Group, then class
[  9 -19  33  20 -12  -5   8 -23   1   3  11   5  15   3   9 -15  -4 -18
  -2 -15  19   1   7  -4  25  -4 -24 -45   7  -7   7  -2   2   2  14   2
 -11] -> Ld.(25)
[  4 -16 -17 -22  22  11  29 -19  11 -32  12  -9 -10   5  -9  18  -1   0
  -3   0   2   7   0  21 -19  18  35 -15 -12  -3 -10 -16 -16 -11 -33   6
   8] -> Ll.(15)
[-22 -16   2 -25 -10  18  19   2  -5   5  -2  -2  -5   8   8  10  16  13
   9   1  13  -7 -34 -13 -15   1   7  11  -8  11 -11 -21 -23 -17 -10  -8
   6] -> Ll.(22)
[-34 -15   1 -37  -2   9  32 -15  10 -17 -26  -4  -9   3  -3  15   5  -7
   9   1  14  -8 -16 -13 -16  -2  11  29 -13   2   2 -13 -21 -19 -14   7
   6] -> Ll.(22)
[-15  -3   6 -14  -6  -1  33  -7   9 -12  -1  -6   9   5  -6  -7  -6  -4
   3   8  16  -1 -24 -11 -16   0   5   9 -16   5 -16 -12  -8 -12   4   6
  10] -> Ll.(22)
[  3 -12  36  27 -13 -13   7  -2  20  -4  18   1   7   4   1 -15 -38  -4
   7  -1  24  -3   4  -5  16  -4 -11  13   9 -11   8   8  13 -18   7  10
  -6] -> Ld.(17)
[ -8 -15  -8  -4  -8   5   9  -7  15 -22  -2 -13  -8   7   8  20  14 -27
   8  -1  14  -6  -7  -6 -10  10  26   6 -10 -17   6   2  -7 -16 -18  -8
  17] -> Ll.(15)
[ 11 -11  52  28 -32  -6 -15   3  20  -5  23   9  23   2   1 -32   7 -27
   6  -5  23   7  22  -7  28  12 -17   0   4   2  23   4   5 -13  -6 -13
  -4] -> Ld.(17)
[-10  -2 -11 -27  -6   4   8 -33   5   0  -1  -2  -5   1  26  -1  -4  -6
   7  -5   6  -4 -17 -18 -16   0   0   9 -12   7 -21 -28  -6   4  -4 -18
   7] -> Ll.(22)
[ -3   0  30  -1 -11  -7   9  -6  20  27  10   3  10   2  10 -19   0  -5
 -10  -6  30  -6  -4 -40  48  10 -34  15   9  -8  13  33  -4  -2  12  -8
 -20] -> Ld.(17)
[ 10 -34  36  22 -26  -5  21  -6  34 -23   0   4  15   9  15  -7   0 -62
  15  -6  41  14 -28 -25  12  19  -9  12 -11 -14   7  -3   8 -17   5   2
 -16] -> Ld.(25)
[  7 -10  33 -10 -18 -24  11 -18   1   5  14  14  13   6  -7 -20   3  -9
  -8  -6  18   2  -6  10  44  19 -35   9  19   1  29 -10  -1 -16   3  -2
 -21] -> Ld.(17)
[ -3 -10  -5 -41 -22   6  15 -13 -22  -8   0  -2   1  19   9  29  -1   0
  21  18  -6  -3 -28   2  -7   3  -9   6   3   4   6 -11  -5  -4  -6 -17
  11] -> Ll.(22)
[-18  -8 -22 -11  21 -10   7 -11  -1 -10 -14  -4  -8   3   4  18  -1   1
   0   3  -4  -2 -11  -9  -3   3  15  23  -1   2  -1 -11  -9  -2 -20   1
  10] -> Ll.(15)
[-18 -19   2 -17 -27  -4  18  -9   7 -19  -5   1 -14  16  -3  14  14 -27
  14  -3  26   3 -34 -19  -8  29   6  25 -14  -9   5  -4 -20 -23 -10  -6
  19] -> Ll.(22)
[  9  -4  17  22  -1  -2 -10 -11  17   1   6   8  12  -6  13 -20  -3 -12
  -9  -6  -5  11  -2   0  17   1 -24   0   8 -11   8  11  15   5  14   0
  -9] -> Ld.(25)
[ -2 -18 -12 -45   4   5  28 -28 -12 -19   1  -4  -3   6   7  27  -3 -11
  -2  12  13   9 -21  -3  -8  -6   8  10  -9 -13  -2 -21  -5  -9 -23  -2
   6] -> Ll.(15)
[  2  -4  39  18 -26  -2  -4   3  10  13  13  18  13   8   7 -26  -2 -10
  -2  -2  14   2  -5   4  19   3 -20   6  12  -5  19   3   4 -12   5  -4
 -13] -> Ld.(17)
[-14 -14   1 -14  12   0  23 -10   6 -21 -27  -5   2   4  -1  16   0  -6
   1  10   7   1   1   3 -20   1   3   9  -4  -6  -5 -29 -13 -18 -11   0
   4] -> Ll.(15)

Group and class of each row
[  8   5  16  13  -4  -3   2  12   2 -10  -3  -6  -3  -9 -15  16 -13   4
  -4  12   4  -3  -2  -3  -2  -2 -19   7   9 -14   1  -8  -3  -4  -9   5
  -9] -> qf.Q
[ 11   5  -3 -21  -9  -2   2   7  16   1 -18 -11   1  16 -27  18  -9  21
 -12   8  10   2  -1  -2  14  -5 -10  16  -7 -15  -3  -1  -9 -23  12   0
   3] -> rn.L
[ -3   8  -6  13  -1  -3  -7  -7   5   5  -2   3   5 -20 -15  15 -26  -3
  12  -7   7  -2   0  14   3  -6 -17  -1   0 -21   1  -1  -5  -9 -16 -19
  -8] -> qf.C
[ -3   0  -4   7  -4 -13 -10   7   1  12   6   3   2 -13  -9  18  -6 -10
  -6  13   2  -5   3   1  12  -9  -7  10   1 -25   6  13  -6  -7  -9  -5
  -8] -> qf.Q
[  4   2 -10 -11   0  11  -1   6  14   2  -1 -14  -1  16 -30   2 -11  14
  -6   5  12  -7  -6   5   1   2 -13  -1  -2 -13  -2 -18   3 -10  10   7
   1] -> rn.L
[  6  -9 -32  -9   3   7   7   5  15  15   4 -12 -12   7 -13  -8  -4  14
  -6   3   0  -1  -9   0   8   6  -1  -3  -7  -1  -9  -9   2 -13  13  -8
  -2] -> rn.Z
[-23  -9 -14  -2   4  -2  -1   0   5  21   8  -2   7 -23   4   0   2  -1
  -8 -10 -16   2  -3  -3  -3  -4  11 -15   9 -11   4  11  -1 -10  -2 -21
 -15] -> gh.K
[ 38   5  -9  -1   0  10   8   7  11   1  -1  15   6   5 -21  -6 -12  13
  -6   5  11   2   9  -2   8  -5  -3  -9  -2 -16 -11 -11   2   0  -2 -12
   4] -> rn.P
[  7  11  -9 -17   1  13   6  17  15   1  -4  -1   3   6 -32   8 -12  16
  -8   5  16  -4   3 -12  16 -12 -17  -2  -1 -28  -4 -12  -6 -17  -1 -10
   2] -> rn.L
[-17  -6 -25  -2   8  -6   3   9  10  21  26 -13  -2 -26  -2  -4  -5  -7
 -24  -3 -15   3  -4  -3   9  -1   0 -19  17 -29   1  -1   2 -14  -7 -20
 -16] -> gh.K
[  0  -6  -6  -3   7 -13 -17   6  13   9  15 -16 -10 -21  -8   8 -20 -19
  -6  16   9  -6  -9  12   1   6 -24   2   0 -18  -1 -23   2  -4  -2   4
 -12] -> qf.C
[ 11  -1 -20 -20  10  14  -4   3  19   5  14  -6   0   0 -14 -15 -15  15
 -13 -15   3   8  -4   0   1   6   6 -11  -4 -15 -16 -29   9  -7  -3 -10
  -8] -> rn.Z
[  2   9  -9 -19   3   9  -3  -5  15  -2  -9  -6  -1   7 -25   8  -1  10
  -3  -6   5   0   9  -9   1 -10  -8   0  -2 -24 -15 -15  -2 -14  -1 -13
  -6] -> rn.P
[  0  -5 -14  -2   4  -8  -4   2   1  17  11   5   2 -15  -9   5 -13  -7
  -7   2  -2  -5  -5   1  12  -5  -4   4 -17 -22   1   6  -6  -1  -8 -18
 -14] -> gh.R
[-11 -13  -6 -13   5   0   2  13  -4  17  -2  -3  -7 -21  11 -10   9  -7
 -18  -5 -14  11   7 -11  17  -3  17 -19   8 -12  -4  -3   0  -3  -9 -11
  -8] -> gh.A
[ 22   4   1  -5  -1  -5   3  14  -2   5  13  -7   7 -14 -21   6 -11  -8
 -12 -36  13   3   8  -8  14  -4 -10   8   1 -25  -3 -13  -1  -3 -10  -3
  -4] -> qf.U
[ -5   0 -13  14  -5 -17   1   9   1  16  -5   3  -1 -10  -6   8  -7  -9
  -4  16  -5 -10 -17  -2  10  -6 -13  13   1 -15  13  17  -9 -12  -9 -12
  -2] -> qf.Q
[ -3   0  -1  -1  -2 -16  -5   2   5  10   0  -2  -2 -14  -3   9  -6  -6
  -3   0  -3   2  -1  -1   0  -1 -14   2  -1 -19   5   4   0  -4  -7  -5
 -11] -> qf.Q
[-29 -25 -16   4   7  -7 -12  -4   8  20  20 -13   2 -26   8  -5  -3  -5
  -8   0 -16   1  -7   1   0   0 -10 -12   9  -8   6   5   0 -12  -5 -15
 -14] -> gh.K
[  1  -3  -5   1  -3   1 -12  10   6  11   5  -6  -1 -17 -11   4 -12  -8
  -7   4   6   0  -5   6  -3  -1 -15   3  -3 -15  -1  -7   9  -2  -6  -3
 -11] -> qf.C
[ 13  -3 -36 -17   6  23   8   7  16  15   5 -15  -4   8 -24  -9 -13  18
  -5 -15  -2  -1   1  -4   7   4   9   3 -12 -22 -11 -10   9 -13   1 -20
  -6] -> rn.P
[-13   4  -3 -12   4  -4  -7  15   2  11  14   2   0 -32 -20   9 -18  -1
  -5  10   4  -8   6  -1  16 -11 -20  -7   1 -31   2  -6  -9  -8  -8 -16
 -15] -> qf.Q
[ -9   2   0   0   5  -3 -14   5   8   8   8  -7  -6 -18 -12  12 -19  -4
  -7   5  -1  -2  -1   1   3  -6 -17  -2   2 -22  -6  -9  -2 -19 -13  -6
 -14] -> qf.C
[ -8   4  13  -3   4 -11 -17  12   1   2   9  -2   1 -26 -14  14 -22  -7
  -1   6   7  -5  -4   4   6  -7 -30  -3   7 -29   1 -15 -13  -7 -11  -4
 -16] -> qf.C
[ -8  -9 -14   4   6   0  11   7  -5  16  18   8   7 -17  -1  15  19   1
 -13  -7 -12   7   8 -15   6 -13   3  -7   6 -23   5  12  -5  -6 -16 -22
  -7] -> gh.A
[-11 -11 -20  -1   3  -1   9   6  15   9  10  -7  -2   0   9  -7  15  -3
 -15   2 -12   2  -2  -5  13   4   5  -6   0  -5   9  10   7   4   6  -2
   5] -> gh.A
[  3  -2 -10 -23   0   9   3   6  13   0   5  -8   4   0 -19 -11  -6   9
 -10 -11  -3   6 -11  -4  20  -4  -2 -10  -7  -8  -7 -22   2  -7   3  -6
  -1] -> rn.Z
[ 18  10 -32  -3  -9  -1  -8   4  23  21  -8  -8   1   6 -21  12 -25   3
 -10   2   9 -12  -1   3   5  15 -14  17 -13 -28  -5  -7  -2 -13   1 -14
  -6] -> rn.P
[  9  -7 -29 -19   5   5   7   7  12  16  -2  -5   1   5 -19   4  -7  13
 -15  -8   3  -9  -1  -4   8  -8   6   1 -19 -26  -4  -1  -2 -16   4 -19
   0] -> rn.P
[  2  -3  -4  10   9  -8  -1  17  -4   6  13   3  -1 -34 -11   6 -14 -18
 -11   1   5  18   2  -5  -4   7  -7 -24  -4 -25  -1   1   3  -4 -18  -8
  -8] -> qf.Q
[  0  12   0  -5   2 -10   3  17   3   0   6   8   6 -17 -17  16  -8  -3
  -6   9   2   0   9  -7   7 -12 -14   1  10 -17   6   1  -8  -2 -18  -5
  -5] -> qf.Q
[ 11  -6   3  18 -13 -11  -1   0 -11   1  -6  10   8 -11   3  10  -1 -12
   1   5   3   1   2  -1 -11  -7  -4  17   4  -6   8  13   1   6 -11  -4
  -1] -> qf.Q
[ 15  -6   0   4   4  -3   1  21   1   6  11  -5   3 -14 -16  -3  -9  -7
 -15   8  11   3   3   0  11   0 -17   6  -8 -24  -3 -17   0  -5  -6   2
  -5] -> qf.U
[ 21  -2  -5 -11  -2  -7 -10   6   5  12   3  -6  -2  -2 -12   9 -16  -7
  -6  14   8   1 -10  15   8   2 -10  10 -11 -13   4 -10   0   3   2  12
   1] -> qf.C
[-24   4 -14   5   7   7  10  -4  -1   5  14  14   2  -4   7  -4   1  12
  -3 -22 -18   4  11  -7   3  -9   7 -19   6 -15  -4  14   3  -4  -9 -33
  -5] -> gh.K
[-21  -2 -12  -4  -3  -6  -9   2   4  23   8  -1  -7 -14   8  14   7  -5
  -9  -3  -9   1  -3  -6  -2  -2   6   1  -2 -13   1  17   0 -18   0 -15
 -14] -> gh.K
[ 25   2 -18 -15  -7   2   8   6  14   9  -5 -12  -4   6 -21   9 -22  12
 -17  -8   7  -7   0   5  10  -5  11   3 -15 -31 -13 -22   7 -12   3  -9
  -6] -> rn.P
[ -4  -2 -14 -12   3  12   8  10  17   0  -6 -11   4  13 -24   1  -5  18
  -8   5  -2  -5  -3  -6  12  -4  -7  -6  -1 -14   3  -5  -2 -20  10  -8
   4] -> rn.L
[  9   8  14  14  -1  -4   2   4  -5 -11   4  12   4 -17 -19   7 -18  -6
  -2  12  16   4   5  -3   1  -6 -21   8  11 -19  -4 -10  -1   6 -19 -11
  -6] -> qf.Q
[-15  -6 -23 -20   8 -13   1  12  19  14   1 -19  -1   7 -12   4   8   8
  -9  22  -5 -12 -13  -1   8   2  -7   1   1 -14  11   0  -8 -19  19  -2
   4] -> rn.P
[  0   2 -26 -14   1  -1  -3   1  -2   5  -7 -18  -8  13 -13   4 -11  15
  -9  -1   1 -10  -9   4   9   6   0  -7  -9  -6  -7   4  -3 -21  16  -9
 -10] -> rn.Z
[  0  -2   7   6  -5  -8  -7  17  -7   2  11   4   1 -20   5   9  -3 -16
  -5   7  -8   3   2  -7   7 -13   5   9   2 -18   5   5  -1   5 -20  -6
 -12] -> qf.Q
[  1   0  -6   0 -12  -6  -1  15   0  -1   8   4   2 -15  -7   5 -17 -10
 -10   1   0   4   3  -1  11  -1  -4   6  -1 -19  -1  -1  -4  -6  -7 -10
  -5] -> qf.U
[ 11  -1 -13 -25   4  13   7  16   9   4   3  -5   4   3 -31  -5 -11  16
 -12  -1   8   0   8  -6  17  -5  -4  -5  -5 -31 -11 -34   0  -9  -3 -13
  -1] -> rn.L
[  5   2  -7 -11  -1   5  -6  -4  15   2  -8 -11  -5  15  -7  -2  -8   3
   4  -8   3  -8  -7   0  -1   8  -1  -5 -14   2  -5  -8   6  -8 -32  -1
   5] -> rn.Z
[-21  -4   9   0   3 -16 -20   9   4  16  12 -11 -12 -25  -2  20  -6 -24
  -2  26  -1  -8 -10   6   1  -4 -27   4   2 -13  10   4  -5 -16  -2   7
  -1] -> qf.C
[ -7   5  -9  10   5  15  10  -2 -10  -2  17  16   8 -19  -1 -16 -13  12
  -1 -36 -14  13  13  -7   1  -8  10 -13   8 -17 -15   2   0   4 -27 -29
  -3] -> gh.A
[ 11 -13  -5 -24   5  12   4  23  10   7   1  -7   3   6 -26   5   1   9
 -13  17   7  -1   2  -9  19  -9 -11  -1   0 -27  -3 -12  -3 -20   8  -1
  -1] -> rn.L

Group and class of each row
[-33  -8   8   0   2  10 -10   9  19  -5 -19  13 -13   0   8   1   5  19
  -6  25   5  14  -2 -12 -28   1  -4  -2  13  19  15  10 -44  20   1  24
  -1] -> Y.Cl
[-16  14  -9  -2 -18   2  -3   4  18  10   9  -9  -1  -5 -13   1   0  -5
   1  -5  -7  -4 -14  16  19  -6  -8   1 -18  22 -15   3  15   1 -12 -16
  -1] -> G.ls
[-17   6  -9  13 -11   4  -1  -4  -6 -24  18 -17  10  -1 -30   0  -2   3
   7   4  -4  -1 -36  -2  14   2   6   6 -33   1 -10   2 -12   1 -19  -3
  -1] -> G.ls
[-23  12 -23   6   8  -5  -5  -1  18  -7  16 -19   5 -11 -16   3   8 -10
   4  -6  -6   8 -27  17  12   8  -3   9  -8  33  -3   2  10  10 -12  -5
  -9] -> G.ls
[ -3  24  -4   5 -17   2   2   0  -1 -27  17   1   3  11 -11  -1 -10 -12
  -2   6  -5  -6  -5  -7  11   5   3   3 -31 -18 -33   2   7   2  -4  -4
   6] -> F.Zc
[-14   4   9  -4 -30   0 -18   4   7  14  -7   2  -3  -3  -5  -6  25  16
 -10  19  10  11   6 -16 -12  -6  -3   1 -26  -4  -2   9 -31   8   4  29
  -2] -> Y.gp
[ -3  21  -6  -6 -24   2  -2   6  -1   3  21   4  -1   7  -4  -1 -14  -3
   8  -9 -13  -6 -19  11  15   1  -7   0 -29  -1 -25  10   3   3  -1 -18
   7] -> F.nj
[  5   8  -9   3   1  -8 -24  -3 -15  15  10 -15   9  -2 -12  -2   4   0
  -1  -3  -1  -3 -35  15  16   1  -7  11 -22   2 -32   8  11   0 -43   4
   0] -> G.Qg
[-27   2   5   8   9   1 -12   3  24  -6 -16   9  -7  -7  -7 -13  22  11
  -9  31  13  15  -7 -18 -10  -1   2  -5   3   3  10   3 -40  11  -9  36
  -6] -> Y.Cl
[-10  13 -14  17 -27   2 -18   7 -17  19 -20   7   3 -17   4   5  15   2
 -13  27  -1  22   6 -45  -3   2  -2  -2  13 -13 -13  -1 -10   1 -26  18
   2] -> N.Jh
[-13   7  -8  11  -4  -9 -18  -5   7 -12  17 -27  -5  -2 -27   3   1   4
   4   1  -4 -11 -39   5  31   3   9  -2 -32  24 -40  10  -4   7 -36   2
   3] -> G.Qg
[ -6   6  -9  13   0  -1   7   3 -22  17 -22 -10   6 -10  15   8  21 -12
  -8   2   6  13  10 -17   4   1  -6   6  19  10 -17 -12  16   6 -15   1
   4] -> N.Tn
[-16  11  -3   3  -3 -10 -13   3  22   1  15  -6   5  -1 -24 -16   5   5
   7  16  -2   0 -26  12   4  14   0   4 -26   9 -10   2 -12   9 -25  -5
  -5] -> G.Qg
[  6  14  -3  -6 -17   3   4  -1 -21   0 -22   1   4  -3  11   5  27  -3
 -18   8   3  18  11 -27   0   7  -1  13  26   5  -5   3   5  14  -3   1
   2] -> N.Tn
[-20  26  -3   8 -14   0   1   1  -2   4 -11   5   0  -4  -2  -3  12 -11
 -16  23 -12   9   3 -27  14   6   0  -7  -3  -6 -50  -1   4  13 -26 -15
  11] -> N.Tn
[ -3  22 -12   7 -26   1   3   8   8 -16  28  -8  -5   5  -7   4  -8 -11
   4 -11 -15 -14 -18  20   6  12  -2  -4 -29  16 -44   6  12   1   5 -22
  -4] -> F.nj
[ -2  11  -5   9   1   2 -15   1 -37  39 -25   7   2 -14   1  -1  28  -8
 -10   9   4  21   4 -21  10   4  -5  -1  19  -6 -29  -1  24   7 -15  -2
  -8] -> N.Jh
[-12  14  -5   9 -18   0  19  -1  14 -39  23 -23  12   8  -6  -2 -12 -13
  -7  -3  -7 -13 -10   2  16   4   7  -2 -34 -18 -16  -1   2  -3  13   7
  10] -> F.Zc
[  8   8  -3  16  -8   3 -12   6 -36  20 -23   7  11 -10   2  -3  21 -13
 -16  12   4  21  -5 -32 -11   6  -4   1  16 -11 -27  -4  20   3 -19   5
   3] -> N.Jh
[-10  -5  -1  -4  -2 -14 -11   3  17  33  -3   5   2   6   8   2   8  16
  -8  17   8   7   3  10 -12 -12  -5  24  10   0  27   3 -16   5   6   8
  -8] -> Y.Cl
